Below are the code and all the weights of a small trained network. Each question names an input and a target symbol and asks about switching units off, where a switched-off unit gives its printed mean instead of its output.

import numpy as np


def w(rows, s, z=0):
    codes = np.array(rows[::2]) - 128.0
    scale = np.full(codes.shape[1], s)
    scale[-1] = z or s
    return codes * scale


def f(y):
    return y / 2 * (1 + np.tanh(0.7978845608 * (y + 0.044715 * y**3)))


def softmax(a):
    e = np.exp(a - a.max(-1, keepdims=True))
    return e / e.sum(-1, keepdims=True)


def log_softmax(a):
    a = a - a.max(-1, keepdims=True)
    return a - np.log(np.exp(a).sum(-1, keepdims=True))


def net(x, mask):
    ids = ['αβγδεζθξστφψω'.index(c) for c in x.split()]
    T = len(ids)
    res = E[ids] + P[:T]
    u = 0
    for l in range(2):
        q, k, v = (res @ M[l].T for M in (Q, K, V))
        z = softmax(np.where(np.tri(T) > 0, q @ k.T / 2**0.5, -1e9)) @ v
        res = res + np.where(mask[u], z, O[l][:, -1]) @ O[l][:, :-1]
        u += 1
        y = f(res @ A[l][:, :-1].T + A[l][:, -1])
        res = res + np.where(mask[u : u + 16], y, B[l][:, -1]) @ B[l][:, :-1]
        u += 16
    return log_softmax(res[-1] @ U[:, :-1].T + U[:, -1])


Q, K, V, O, A, B = {}, {}, {}, {}, {}, {}
E = w([
[125,146,228,144,199],'α',
[161,186,205,110,184],'β',
[84,124,196,197,154],'γ',
[102,164,146,169,133],'δ',
[112,147,250,141,163],'ε',
[78,127,244,206,119],'ζ',
[97,162,177,153,127],'θ',
[106,147,172,144,169],'ξ',
[104,154,124,150,166],'σ',
[127,166,94,157,175],'τ',
[63,139,157,175,134],'φ',
[152,169,144,73,206],'ψ',
[1,118,85,116,142],'ω',
],0.0089)
P = w([
[137,117,99,162,140],'0',
[143,178,137,89,13],'1',
[110,157,160,94,154],'2',
[148,65,99,134,126],'3',
[155,131,136,57,5],'4',
[100,144,173,53,158],'5',
[157,24,100,114,115],'6',
],0.013)
Q[0] = w([
[84,140,13,44,5],'L0H0',
[116,32,194,155,228],'L0H0',
],0.023)
K[0] = w([
[136,254,171,195,167],'L0H0',
[189,24,127,79,105],'L0H0',
],0.038)
V[0] = w([
[253,162,210,191,122],'L0H0',
[255,137,160,193,115],'L0H0',
],0.0049)
O[0] = w([
[219,8,136,98,103,106],'L0H0',
[213,5,68,77,129,4],'L0H0',
],0.0022,0.00032)
A[0] = w([
[148,102,110,134,144,63],'L0N0',
[91,97,88,125,194,83],'L0N1',
[170,150,133,137,129,103],'L0N2',
[158,98,110,98,103,88],'L0N3',
[91,91,109,201,112,59],'L0N4',
[137,108,134,144,153,89],'L0N5',
[94,208,149,152,146,2],'L0N6',
[250,132,109,152,182,44],'L0N7',
[132,160,167,117,118,34],'L0N8',
[115,149,61,71,126,80],'L0N9',
[152,131,80,161,106,123],'L0N10',
[156,137,107,117,130,100],'L0N11',
[148,161,33,123,151,60],'L0N12',
[140,145,117,146,137,70],'L0N13',
[178,129,42,132,144,102],'L0N14',
[81,94,160,147,114,81],'L0N15',
],0.016,0.0079)
B[0] = w([
[140,67,114,58,169,46],'L0N0',
[135,210,32,84,202,239],'L0N1',
[79,132,154,156,93,67],'L0N2',
[99,182,154,144,133,124],'L0N3',
[217,134,31,187,82,137],'L0N4',
[164,98,134,142,158,71],'L0N5',
[133,182,42,64,195,122],'L0N6',
[184,252,109,124,161,140],'L0N7',
[117,97,23,175,109,103],'L0N8',
[219,173,169,165,118,165],'L0N9',
[103,77,39,119,113,96],'L0N10',
[106,111,207,126,98,52],'L0N11',
[112,206,121,147,103,61],'L0N12',
[23,121,192,208,156,1],'L0N13',
[33,210,96,35,111,130],'L0N14',
[197,136,90,97,152,148],'L0N15',
],0.015,0.0012)
Q[1] = w([
[171,2,67,60,210],'L1H0',
[45,146,147,62,244],'L1H0',
],0.017)
K[1] = w([
[158,26,106,41,139],'L1H0',
[141,142,145,2,97],'L1H0',
],0.031)
V[1] = w([
[7,88,83,131,83],'L1H0',
[141,200,79,148,107],'L1H0',
],0.015)
O[1] = w([
[1,89,126,27,90,1],'L1H0',
[213,64,103,55,162,253],'L1H0',
],0.0097,0.0064)
A[1] = w([
[106,148,171,111,22,155],'L1N0',
[77,197,165,131,28,40],'L1N1',
[99,107,127,50,122,124],'L1N2',
[98,118,107,57,171,37],'L1N3',
[174,135,125,133,75,80],'L1N4',
[142,72,159,167,205,33],'L1N5',
[97,64,118,196,203,57],'L1N6',
[76,169,186,88,55,35],'L1N7',
[101,3,71,213,86,50],'L1N8',
[94,95,187,216,131,59],'L1N9',
[116,83,215,144,169,138],'L1N10',
[84,212,98,78,113,88],'L1N11',
[112,202,58,100,176,77],'L1N12',
[126,146,160,192,40,36],'L1N13',
[43,43,42,222,185,111],'L1N14',
[121,149,21,136,137,8],'L1N15',
],0.014,0.012)
B[1] = w([
[59,56,135,180,74,183],'L1N0',
[151,108,121,178,207,144],'L1N1',
[107,193,173,78,120,219],'L1N2',
[171,81,116,205,117,185],'L1N3',
[103,83,107,117,120,194],'L1N4',
[106,155,182,165,102,158],'L1N5',
[127,64,103,211,121,137],'L1N6',
[177,162,74,77,218,139],'L1N7',
[43,196,108,167,164,167],'L1N8',
[104,63,235,57,121,157],'L1N9',
[156,143,67,134,107,158],'L1N10',
[162,152,99,113,161,149],'L1N11',
[86,101,181,125,133,254],'L1N12',
[134,253,103,109,115,166],'L1N13',
[187,71,107,70,127,175],'L1N14',
[119,188,74,145,64,164],'L1N15',
],0.029,0.0072)
U = w([
[102,63,123,140,79,98],'α',
[161,81,144,189,64,65],'β',
[142,85,106,203,124,132],'γ',
[152,128,164,125,59,3],'δ',
[151,136,83,151,39,140],'ε',
[208,47,100,143,95,223],'ζ',
[79,145,99,81,99,63],'θ',
[103,177,129,175,120,81],'ξ',
[137,154,46,131,160,213],'σ',
[178,145,98,50,108,114],'τ',
[130,230,95,94,124,83],'φ',
[255,184,110,187,146,181],'ψ',
[126,110,171,120,201,202],'ω',
],0.006,0.0036)

Each question gives the input, a string of symbols that net reads in full, and the target symbol t.
The units are the heads (2 rows each of Q, K, V and O) and the neurons (one row each of A and B). Each row of codes is followed by its name. A weight is (code - 128) times the scale printed after its matrix; where a second scale follows, it is the last column's (O, A, B and U).
mask holds one flag per unit, layer by layer, with each layer's heads first. A switched-off unit (its flag False) gives its mean, the last column of its rows in O or B, instead of its output. The means were averaged over made-up inputs and are rounded, as every weight is.
A unit's drop is (log p(t) with every unit on - log p(t) with that unit switched off) / (log p(t) with every unit on - log p(t) with every unit switched off).
The circuit of an input: a set's keep is (log p(t) with only the set's units on - log p(t) with every unit switched off) / (log p(t) with every unit on - log p(t) with every unit switched off). Starting from the 12 units with the biggest drops (on a tie, the unit counted first), units are removed one at a time, each time the one whose removal leaves the highest keep (on an exact tie, the one counted first), for as long as the keep stays at least 0.8.
circuit, biggest first: the units of the circuit, biggest drop first
most important unit: the unit with the biggest drop
k most important neurons: the k neurons with the biggest drops, biggest first
k most important neurons of layer l: the k neurons of layer l with the biggest drops, biggest first
input β ψ φ ψ ω, target ψ: circuit, biggest first => L1H0, L0N7
input ξ ζ θ τ, target φ: circuit, biggest first => L1N2, L0N14, L1H0
input ω ω δ ψ ω β, target ω: circuit, biggest first => L0H0, L0N6, L1N12
input ζ ψ σ, target ψ: circuit, biggest first => L0N9, L1H0
input φ ε ω ω ζ τ, target ω: circuit, biggest first => L0H0, L0N6, L1N12
input δ φ θ, target φ: 3 most important neurons => L1N2, L0N9, L0N1
input θ ω β τ φ β, target φ: most important unit => L0N8
input φ ψ φ φ ψ, target α: circuit, biggest first => L1N0, L1H0, L0N7
input γ α σ ψ, target ω: 3 most important neurons of layer 0 => L0N14, L0N7, L0N4
input ω ω ζ, target ω: circuit, biggest first => L0N6, L0H0, L1N12
input ψ γ ψ, target ψ: circuit, biggest first => L1H0, L1N0
input ω ε δ, target ω: circuit, biggest first => L0N6, L0H0, L1N12
input ψ ω θ δ, target θ: 2 most important neurons of layer 0 => L0N9, L0N10
input ψ σ ε β, target ψ: circuit, biggest first => L1N12, L1H0
input φ γ ψ ξ ω θ ζ, target ξ: 2 most important neurons => L1N8, L0N1
input ζ ψ ω, target ω: 2 most important neurons of layer 1 => L1N12, L1N15
input σ ψ ξ β ξ, target θ: 3 most important neurons of layer 1 => L1N0, L1N2, L1N7
input σ ζ ψ γ ζ, target θ: 3 most important neurons of layer 1 => L1N2, L1N0, L1N7
input ψ ω φ ψ ψ ξ, target ψ: circuit, biggest first => L1H0, L1N12, L1N0
input φ ω ψ ω φ β, target ω: 3 most important neurons => L0N6, L1N12, L0N1
input τ ξ τ ε ω, target δ: 4 most important neurons => L1N2, L0N7, L1N3, L0N14
input ψ ε ε τ γ β ω, target ε: circuit, biggest first => L1N15, L0N1, L0N4
input ω ω ξ φ ξ, target τ: 2 most important neurons of layer 0 => L0N1, L0N4
input ψ ε ω α, target β: 3 most important neurons => L1N9, L1N6, L1N5
